Below are the code and all the weights of a small trained network. Each question names an input and a target symbol and asks about switching units off, where a switched-off unit gives its printed mean instead of its output.

import numpy as np


def w(rows, s, z=0):
    codes = np.array(rows[::2]) - 128.0
    scale = np.full(codes.shape[1], s)
    scale[-1] = z or s
    return codes * scale


def norm(h):
    return h / np.sqrt((h * h).mean(-1, keepdims=True) + 1e-5)


def f(y):
    return np.maximum(y, 0)


def softmax(a):
    e = np.exp(a - a.max(-1, keepdims=True))
    return e / e.sum(-1, keepdims=True)


def log_softmax(a):
    a = a - a.max(-1, keepdims=True)
    return a - np.log(np.exp(a).sum(-1, keepdims=True))


def net(x, mask):
    ids = ['βδζηλμξ'.index(c) for c in x.split()]
    T = len(ids)
    res = E[ids] + P[:T]
    q, k, v = (norm(res) @ M[0].T for M in (Q, K, V))
    z = softmax(np.where(np.tri(T) > 0, q @ k.T / 3**0.5, -1e9)) @ v
    res = res + np.where(mask[0], z, O[0][:, -1]) @ O[0][:, :-1]
    y = f(norm(res) @ A[0][:, :-1].T + A[0][:, -1])
    res = res + np.where(mask[1:9], y, B[0][:, -1]) @ B[0][:, :-1]
    return log_softmax(norm(res)[-1] @ U[:, :-1].T + U[:, -1])


Q, K, V, O, A, B = {}, {}, {}, {}, {}, {}
E = w([
[224,212,123,144,164,91],'β',
[98,122,141,116,96,163],'δ',
[247,175,40,133,123,104],'ζ',
[148,216,167,70,16,119],'η',
[66,228,185,183,141,172],'λ',
[126,87,22,157,91,151],'μ',
[123,215,55,116,198,89],'ξ',
],0.013)
P = w([
[253,151,210,123,249,171],'0',
[97,134,185,77,143,233],'1',
[146,99,185,106,195,121],'2',
[67,89,142,24,101,215],'3',
[136,31,133,53,145,124],'4',
[122,34,125,42,170,123],'5',
[139,109,137,118,142,121],'6',
[102,85,128,107,128,133],'7',
],0.0056)
Q[0] = w([
[108,173,121,94,121,161],'H1',
[162,67,165,156,116,245],'H1',
[170,110,121,139,194,186],'H1',
],0.011)
K[0] = w([
[147,76,101,129,84,24],'H1',
[151,51,133,170,97,128],'H1',
[58,2,41,186,185,130],'H1',
],0.0057)
V[0] = w([
[146,106,115,8,2,157],'H1',
[148,121,94,156,69,131],'H1',
[66,87,50,106,86,127],'H1',
],0.0072)
O[0] = w([
[169,220,197,100,164,185,252],'H1',
[222,128,153,149,170,143,190],'H1',
[111,187,79,254,193,110,199],'H1',
],0.0097,0.004)
A[0] = w([
[109,82,140,103,25,174,248],'N1',
[111,208,57,57,143,12,105],'N2',
[60,164,178,106,210,157,148],'N3',
[113,89,21,154,120,182,187],'N4',
[146,67,96,165,175,123,197],'N5',
[201,156,170,253,133,172,222],'N6',
[162,149,75,77,183,115,197],'N7',
[78,113,141,142,74,65,97],'N8',
],0.0071,0.0017)
B[0] = w([
[124,97,99,215,214,39,155],'N1',
[137,209,18,200,82,68,179],'N2',
[107,165,1,123,57,86,166],'N3',
[72,157,134,160,243,146,237],'N4',
[133,148,188,209,163,159,196],'N5',
[7,116,184,168,167,145,253],'N6',
[21,102,168,225,79,122,206],'N7',
[178,120,133,148,42,130,132],'N8',
],0.0065,0.0076)
U = w([
[117,65,103,44,186,20,47],'β',
[126,32,155,48,192,86,84],'δ',
[250,38,57,191,28,186,70],'ζ',
[174,213,156,58,99,98,251],'η',
[112,34,146,132,106,37,41],'λ',
[107,104,121,216,255,154,180],'μ',
[104,149,10,151,79,11,34],'ξ',
],0.0074,0.0025)

Each question gives the input, a string of symbols that net reads in full, and the target symbol t.
The units are the heads (3 rows each of Q, K, V and O) and the neurons (one row each of A and B). Each row of codes is followed by its name. A weight is (code - 128) times the scale printed after its matrix; where a second scale follows, it is the last column's (O, A, B and U).
mask holds one flag per unit, heads first, then neurons. A switched-off unit (its flag False) gives its mean, the last column of its rows in O or B, instead of its output. The means were averaged over made-up inputs and are rounded, as every weight is.
A unit's drop is (log p(t) with every unit on - log p(t) with that unit switched off) / (log p(t) with every unit on - log p(t) with every unit switched off).
The circuit of an input: a set's keep is (log p(t) with only the set's units on - log p(t) with every unit switched off) / (log p(t) with every unit on - log p(t) with every unit switched off). Starting from all 9 units, units are removed one at a time, each time the one whose removal leaves the highest keep (on an exact tie, the one counted first), for as long as the keep stays at least 0.8.
circuit, biggest first: the units of the circuit, biggest drop first
unit that matters most: the unit with the biggest drop
top k neurons: the k neurons with the biggest drops, biggest first
drop of u: that unit's drop, to one decimal
input ξ ξ μ η η ξ η β, target ξ: unit that matters most	H1
input η ζ ζ, target η: circuit, biggest first	H1, N4
input μ ξ δ, target ξ: top 3 neurons	N3, N4, N5
input ξ μ ξ λ, target ξ: circuit, biggest first	N3, H1, N4
input η λ δ, target η: circuit, biggest first	N6, H1
input ξ μ ξ ζ ζ, target ξ: circuit, biggest first	H1, N2
input η ζ δ, target η: circuit, biggest first	H1, N6, N4
input ζ ζ δ, target δ: top 3 neurons	N2, N7, N1
input ξ ξ δ ζ λ, target ξ: drop of N3	0.8
input η η η δ η ζ η β, target η: drop of N4	0.2
input η μ λ β μ ξ η λ, target η: drop of N3	0.2
input ξ η β, target ξ: drop of N2	0.3
